Each row is followed by roughly how far along a hidden order it lies, from 0 to 9. A new part has a new order.
(in the rows, 128 means zero)
123 129 142 123 125 120 118 125 122 134 120 138 134 143 117 125 128 153
 128 125 118 143 147 142 128 129 122 132 136 118 132 117 117 136 118 107
 123 131 129 128 135 128 132 125 130 134 129 129 151 140 123 119 126 130
 129 128 129 133 129 129 148 116 123 129 123 131 115 128 127 123 126 109
 130 123 132 128 153 127 131 132 147 125 141 143 131 129 145 130 109 119
 133 137 130 129 126 129 130 135 117 123 126 126 116 135 121 119 131 132
 141 123 139 111 128 127 140 255 144 139 | 4
172 98 127 115 127 151 127 180 137 141 151 127 114 121 106 129 123 130
 134 149 133 146 137 127 139 117 132 114 117 127 131 131 111 124 131 181
 136 139 110 127 116 134 118 132 130 133 126 126 1 117 123 129 129 154
 126 119 115 116 145 135 109 107 132 130 131 128 122 130 136 133 124 120
 127 122 113 133 161 137 126 120 108 114 161 81 149 132 114 133 141 115
 129 133 126 131 133 133 127 107 137 134 134 109 118 134 139 161 139 116
 127 60 129 147 129 150 127 92 125 138 | 9
127 135 142 124 126 126 118 125 122 137 124 135 135 145 117 126 127 154
 131 128 117 142 153 138 137 127 126 129 133 116 132 121 117 134 122 121
 124 133 130 126 133 129 126 126 129 132 129 130 135 136 126 121 129 132
 128 129 128 131 132 130 143 115 124 131 123 131 117 129 126 122 126 106
 130 125 127 128 155 126 129 135 144 124 157 137 131 131 141 131 118 120
 132 143 131 128 128 130 130 134 121 131 127 123 117 134 122 121 132 131
 143 117 139 100 128 131 134 255 146 137 | 4
122 142 130 129 131 117 121 112 117 131 124 133 132 143 124 125 126 151
 132 123 117 131 139 140 138 129 124 127 134 124 132 116 121 135 125 109
 125 126 132 124 138 127 133 125 130 131 129 132 176 142 129 125 128 125
 128 132 129 131 126 127 146 118 126 126 118 129 129 128 128 123 127 116
 130 126 133 127 139 123 126 135 137 125 128 148 126 128 140 129 116 124
 130 138 129 127 128 129 130 133 119 127 126 132 126 130 124 117 128 131
 139 145 135 101 123 126 131 225 144 139 | 3
132 130 119 131 133 143 130 132 122 129 132 131 129 132 131 128 128 132
 133 137 134 139 130 123 154 125 135 119 122 124 133 128 124 124 133 152
 126 134 125 128 119 130 129 131 128 124 125 124 119 127 132 131 133 146
 127 127 123 124 134 134 116 120 130 124 132 128 106 130 126 132 127 123
 131 126 110 126 133 129 122 132 125 125 150 117 133 132 124 128 132 130
 126 136 129 127 131 130 128 121 126 135 131 132 127 126 130 135 133 130
 128 110 122 110 128 137 126 117 121 130 | 5
124 130 136 128 129 118 118 117 121 134 122 136 131 141 119 124 127 153
 127 121 119 137 143 140 124 131 124 128 137 120 132 116 121 135 119 101
 123 128 133 127 137 126 134 123 131 132 129 129 188 143 124 121 125 132
 128 129 132 135 126 126 148 121 124 130 122 131 127 127 128 124 126 117
 130 123 136 127 146 126 127 136 140 126 130 145 130 129 146 129 111 122
 131 139 129 128 126 129 129 135 120 123 126 131 121 131 123 116 131 132
 140 139 136 117 127 124 137 240 143 139 | 3
112 151 102 143 141 129 137 109 115 118 124 125 130 135 149 127 127 125
 133 122 131 115 124 117 163 131 138 117 123 130 135 125 139 124 134 136
 124 122 138 124 128 128 141 128 126 120 125 126 233 134 140 139 139 132
 127 136 128 127 122 127 116 134 133 122 130 126 125 129 124 125 129 146
 131 130 119 122 102 123 119 139 117 129 124 138 117 129 123 125 135 141
 122 136 130 124 131 129 127 131 125 139 128 150 144 116 131 118 126 134
 126 164 112 89 123 130 112 119 122 124 | 0
132 124 126 126 130 134 127 136 123 133 128 135 128 137 121 126 127 137
 131 133 129 143 138 131 139 126 131 122 129 120 133 123 120 128 124 136
 125 135 127 130 125 130 135 128 129 129 127 125 129 132 127 125 131 145
 128 126 125 126 133 132 127 117 128 126 131 129 107 128 128 129 126 122
 130 123 118 127 144 129 124 131 133 124 150 121 135 131 134 129 122 122
 128 138 129 128 129 130 128 125 126 128 129 126 121 130 129 135 134 130
 131 112 124 109 129 136 132 150 130 134 | 5
132 127 116 131 132 142 130 137 123 131 133 132 128 133 131 128 127 128
 133 136 134 138 131 123 153 125 135 116 120 124 133 127 128 122 134 156
 127 134 123 129 120 130 133 131 128 125 125 124 124 128 132 130 134 146
 127 126 122 123 134 134 112 121 131 123 133 128 108 129 129 133 127 129
 130 124 115 127 132 130 120 130 123 124 138 114 134 132 125 127 132 129
 126 136 128 128 131 130 127 118 128 134 131 131 128 126 133 136 132 130
 127 117 121 109 128 139 127 105 117 132 | 5
104 162 131 133 133 124 126 89 118 124 116 124 140 146 134 128 128 142
 134 123 114 120 138 134 144 129 125 133 134 129 131 126 132 131 131 109
 122 123 136 122 134 127 124 127 126 125 129 136 181 138 137 130 131 111
 128 135 134 134 124 128 147 130 125 126 112 128 126 131 121 121 129 105
 132 135 133 125 114 118 129 141 139 132 132 168 117 129 131 128 126 135
 131 133 132 125 128 126 132 138 116 137 125 140 133 129 122 104 123 133
 138 165 131 78 121 118 124 255 142 127 | 0
138 127 111 131 134 150 134 145 124 129 137 130 126 130 133 129 126 123
 134 140 139 139 127 120 157 124 138 113 117 127 132 130 125 118 136 165
 128 134 122 130 115 131 129 132 128 122 124 122 100 124 133 133 135 149
 127 126 121 121 136 136 107 122 133 124 134 127 106 130 128 135 127 129
 131 125 111 127 129 131 120 129 118 124 145 108 136 132 118 127 139 131
 124 133 128 128 133 131 127 115 131 137 132 131 128 125 134 142 132 129
 123 107 117 116 128 142 122 67 116 129 | 5
143 121 120 124 130 146 127 153 128 137 140 130 126 130 120 128 127 133
 134 142 132 143 133 126 152 122 134 119 121 125 131 130 118 124 133 163
 129 136 120 128 118 132 121 131 129 128 126 124 73 125 128 129 133 145
 127 125 122 122 137 134 111 118 131 128 131 128 115 130 129 132 126 120
 130 125 115 129 145 131 125 129 122 121 153 110 138 133 123 129 138 124
 128 136 128 129 132 131 128 117 131 135 132 124 122 130 131 144 135 126
 130 94 127 121 130 139 128 142 122 132 | 6
128 144 97 137 139 142 135 125 118 128 137 126 127 133 140 129 127 121
 138 134 135 126 121 121 172 125 139 112 115 134 124 130 132 121 144 167
 129 127 125 123 121 130 128 131 127 121 123 126 139 131 140 138 138 139
 126 131 122 121 131 132 108 128 135 120 128 125 113 131 128 131 129 136
 132 130 111 125 112 125 118 133 113 123 130 124 126 131 115 126 142 139
 123 135 127 124 134 130 128 118 128 146 132 140 139 120 135 128 129 129
 127 135 121 82 123 139 112 92 119 130 | 3
114 152 111 140 139 115 133 99 110 118 121 128 127 137 143 126 125 132
 130 120 123 113 126 129 142 132 129 124 128 129 133 118 139 132 128 107
 123 118 138 122 138 126 145 125 127 126 127 134 255 142 136 134 130 121
 127 135 128 131 119 122 139 131 130 121 120 126 134 127 128 123 129 139
 128 128 132 124 109 120 121 135 128 129 108 153 115 126 133 127 121 135
 124 135 128 124 129 128 128 134 119 129 126 147 143 120 129 111 123 132
 128 186 122 89 118 121 118 152 136 131 | 0
129 137 116 129 136 132 126 125 114 131 131 131 129 139 128 126 126 141
 134 131 126 134 135 130 154 127 131 120 125 125 133 123 124 128 130 139
 125 129 128 125 129 129 131 128 128 127 126 128 155 136 132 130 133 136
 127 130 125 127 131 130 126 120 129 125 125 128 118 129 128 127 126 124
 131 126 121 126 134 126 122 135 127 123 142 132 129 131 131 129 128 128
 127 141 129 126 131 130 129 126 124 134 129 133 129 126 130 126 131 130
 134 131 126 95 124 134 124 189 132 136 | 4
126 127 143 122 124 118 118 119 122 135 119 139 133 143 115 125 128 154
 129 125 115 144 142 146 124 129 120 130 136 120 129 116 118 137 119 104
 124 131 131 126 138 127 132 124 131 137 130 132 145 144 122 118 123 128
 129 128 130 133 127 128 151 116 124 128 120 130 114 127 129 124 126 107
 130 124 137 129 158 126 131 129 148 124 128 149 129 129 144 130 109 118
 132 136 128 129 126 129 130 134 118 121 126 126 117 135 120 119 130 131
 143 123 144 108 126 127 138 255 148 142 | 4
107 156 114 139 138 128 135 102 114 118 120 126 135 142 144 128 128 132
 134 125 125 118 132 127 156 129 133 121 125 129 134 125 136 128 132 126
 121 124 136 123 131 128 136 128 125 122 126 131 203 135 140 135 136 125
 128 134 128 128 125 129 131 130 130 121 122 126 114 130 123 123 129 121
 132 132 123 123 116 121 123 138 130 130 132 150 118 130 127 127 126 137
 126 136 131 124 131 129 129 133 120 141 127 144 138 123 127 115 125 134
 130 155 122 72 120 127 116 181 133 128 | 1
